Here is a tiny trained network, its code and every weight. The questions are about switching its units off for an input and a class, where a switched-off unit gives its printed mean instead of its output.

import numpy as np


def w(rows, s, z=0):
    codes = np.array(rows[::2]) - 128.0
    scale = np.full(codes.shape[1], s)
    scale[-1] = z or s
    return codes * scale


def norm(h):
    return h / np.sqrt((h * h).mean(-1, keepdims=True) + 1e-5)


def f(y):
    return np.maximum(y, 0)


def log_softmax(a):
    a = a - a.max(-1, keepdims=True)
    return a - np.log(np.exp(a).sum(-1, keepdims=True))


def net(x, mask):
    res = np.array(x, float).reshape(1, 3) / 4 @ E
    u = 0
    for l in range(3):
        y = f(norm(res) @ A[l][:, :-1].T + A[l][:, -1])
        res = res + np.where(mask[u : u + 12], y, B[l][:, -1]) @ B[l][:, :-1]
        u += 12
    return log_softmax(norm(res)[-1] @ U[:, :-1].T + U[:, -1])


A, B = {}, {}
E = w([
[226,148,208,193,153,209,140,54],'x0',
[48,229,105,185,74,117,3,148],'x1',
[200,125,198,72,2,134,91,151],'x2',
],0.0071)
A[0] = w([
[122,110,133,76,135,105,88,164,72],'0.n1',
[160,158,102,110,80,91,207,127,104],'0.n2',
[70,112,72,147,128,115,157,158,137],'0.n3',
[103,218,210,62,126,2,64,78,157],'0.n4',
[155,195,139,140,106,152,151,138,102],'0.n5',
[152,100,153,52,68,133,164,109,115],'0.n6',
[144,200,141,170,116,123,104,37,116],'0.n7',
[185,104,203,182,85,68,124,132,168],'0.n8',
[60,192,141,191,125,137,189,163,82],'0.n9',
[190,95,157,138,51,179,16,158,3],'0.n10',
[128,93,236,173,156,78,173,9,127],'0.n11',
[116,101,154,65,95,131,110,247,64],'0.n12',
],0.0067,0.0023)
B[0] = w([
[94,178,182,76,114,136,63,152,174],'0.n1',
[64,86,127,182,98,65,44,117,173],'0.n2',
[210,185,187,21,166,126,225,29,224],'0.n3',
[103,3,84,144,56,222,224,79,241],'0.n4',
[54,160,168,51,188,115,115,105,168],'0.n5',
[226,137,39,199,129,136,145,233,231],'0.n6',
[112,150,152,84,125,50,156,51,217],'0.n7',
[109,192,74,166,110,121,171,182,220],'0.n8',
[251,58,59,89,73,210,180,118,191],'0.n9',
[222,204,83,146,123,147,178,176,238],'0.n10',
[36,152,174,104,108,23,118,107,254],'0.n11',
[141,234,212,77,227,38,168,57,219],'0.n12',
],0.0049,0.0042)
A[1] = w([
[125,1,158,156,147,139,130,176,70],'1.n1',
[148,129,119,172,127,169,165,144,118],'1.n2',
[67,136,48,90,138,106,117,134,72],'1.n3',
[91,158,119,153,123,154,158,108,130],'1.n4',
[103,158,95,193,159,94,138,148,60],'1.n5',
[173,139,185,180,139,182,123,104,137],'1.n6',
[167,87,146,138,144,153,146,203,126],'1.n7',
[176,33,169,62,138,150,121,102,87],'1.n8',
[96,133,100,152,65,210,27,133,73],'1.n9',
[120,101,136,98,111,105,151,97,161],'1.n10',
[113,174,121,167,149,54,163,200,82],'1.n11',
[96,133,95,156,119,182,73,129,5],'1.n12',
],0.0096,0.0025)
B[1] = w([
[118,21,39,218,110,136,49,86,173],'1.n1',
[20,94,116,97,154,158,168,111,183],'1.n2',
[161,107,170,113,152,68,104,157,253],'1.n3',
[200,65,88,91,156,169,42,97,213],'1.n4',
[169,195,112,178,139,219,172,137,174],'1.n5',
[72,187,158,67,154,2,93,167,231],'1.n6',
[96,79,37,164,69,129,122,88,197],'1.n7',
[105,78,153,129,122,134,97,72,213],'1.n8',
[135,37,110,180,101,111,101,92,222],'1.n9',
[85,137,94,56,75,194,97,115,227],'1.n10',
[46,172,123,194,119,206,99,98,217],'1.n11',
[176,123,151,182,90,119,74,62,162],'1.n12',
],0.0076,0.0043)
A[2] = w([
[86,101,114,106,124,94,111,175,120],'2.n1',
[59,120,118,103,114,88,132,204,2],'2.n2',
[105,137,121,158,94,123,109,105,123],'2.n3',
[162,85,173,128,19,131,146,250,118],'2.n4',
[157,87,106,149,215,164,171,121,40],'2.n5',
[138,143,229,174,131,80,131,94,7],'2.n6',
[90,131,98,104,180,108,104,100,127],'2.n7',
[120,133,134,85,159,193,129,97,145],'2.n8',
[115,159,138,59,114,115,103,108,232],'2.n9',
[161,136,150,146,147,119,53,83,62],'2.n10',
[71,128,142,146,113,194,74,154,174],'2.n11',
[124,39,135,116,68,119,67,78,120],'2.n12',
],0.013,0.0021)
B[2] = w([
[115,149,255,100,126,74,170,77,167],'2.n1',
[152,124,200,165,184,81,173,130,165],'2.n2',
[124,76,87,129,97,134,112,126,175],'2.n3',
[199,199,76,88,137,131,91,160,194],'2.n4',
[179,165,87,107,60,100,85,141,180],'2.n5',
[94,109,198,117,180,102,169,170,162],'2.n6',
[162,183,159,123,82,108,110,178,211],'2.n7',
[109,132,107,176,130,213,111,158,178],'2.n8',
[116,103,148,185,201,165,171,117,211],'2.n9',
[123,86,130,61,102,84,184,138,177],'2.n10',
[140,111,136,100,189,181,152,104,157],'2.n11',
[85,90,113,157,120,125,112,122,249],'2.n12',
],0.01,0.011)
U = w([
[111,132,247,92,183,66,177,133,216],'0',
[238,209,46,83,81,122,83,171,114],'1',
[101,6,84,117,48,84,77,75,179],'2',
[71,117,108,166,144,237,135,101,2],'3',
],0.015,0.0016)

Each question gives the input, the list of numbers given to net, and the class t.
The units are the neurons (one row each of A and B). Each row of codes is followed by its name. A weight is (code - 128) times the scale printed after its matrix; where a second scale follows, it is the last column's (A, B and U).
mask holds one flag per neuron, layer by layer. A switched-off neuron (its flag False) gives its mean, the last column of its row in B, instead of its output. The means were averaged over made-up inputs and are rounded, as every weight is.
A unit's drop is (log p(t) with every unit on - log p(t) with that unit switched off) / (log p(t) with every unit on - log p(t) with every unit switched off).
The circuit of an input: a set's keep is (log p(t) with only the set's units on - log p(t) with every unit switched off) / (log p(t) with every unit on - log p(t) with every unit switched off). Starting from the 12 units with the biggest drops (on a tie, the unit counted first), units are removed one at a time, each time the one whose removal leaves the highest keep (on an exact tie, the one counted first), for as long as the keep stays at least 0.8.
units of the circuit, in order: the units of the circuit, biggest drop first
most important unit: the unit with the biggest drop
k most important neurons: the k neurons with the biggest drops, biggest first
top k neurons in layer l: the k neurons of layer l with the biggest drops, biggest first
input [-4,-7,-7], class 1: units of the circuit, in order => 2.n5
input [7,6,-8], class 1: units of the circuit, in order => 2.n9, 2.n12
input [-3,3,2], class 3: 4 most important neurons => 0.n12, 1.n6, 0.n4, 0.n11
input [-6,3,6], class 0: 3 most important neurons => 0.n12, 2.n2, 2.n1
input [7,7,7], class 0: top 4 neurons in layer 1 => 1.n6, 1.n7, 1.n10, 1.n1
input [-4,4,-4], class 0: 3 most important neurons => 0.n3, 1.n3, 0.n6
input [-3,3,0], class 3: 4 most important neurons => 0.n4, 0.n3, 1.n6, 0.n11
input [5,6,4], class 2: 4 most important neurons => 1.n9, 0.n12, 0.n4, 0.n3
input [-4,1,5], class 1: top 2 neurons in layer 1 => 1.n6, 1.n2
input [-1,2,3], class 3: 2 most important neurons => 0.n12, 1.n2
input [2,3,3], class 3: 3 most important neurons => 1.n2, 0.n5, 0.n10
input [8,8,8], class 0: top 2 neurons in layer 2 => 2.n6, 2.n5
input [-5,5,0], class 0: 3 most important neurons => 0.n3, 0.n12, 1.n3
input [8,7,-5], class 0: units of the circuit, in order => 1.n6
input [-3,3,-3], class 3: 3 most important neurons => 0.n3, 1.n6, 0.n6
input [5,8,6], class 2: 2 most important neurons => 1.n9, 0.n4
input [-2,-8,8], class 1: 2 most important neurons => 2.n4, 0.n6
input [-7,2,-8], class 1: top 3 neurons in layer 2 => 2.n5, 2.n7, 2.n6
input [2,6,5], class 2: top 3 neurons in layer 0 => 0.n4, 0.n6, 0.n3
input [-3,2,-1], class 3: most important unit => 0.n3
input [7,8,-5], class 2: top 4 neurons in layer 0 => 0.n12, 0.n3, 0.n9, 0.n10
input [2,0,3], class 3: top 3 neurons in layer 2 => 2.n4, 2.n7, 2.n5
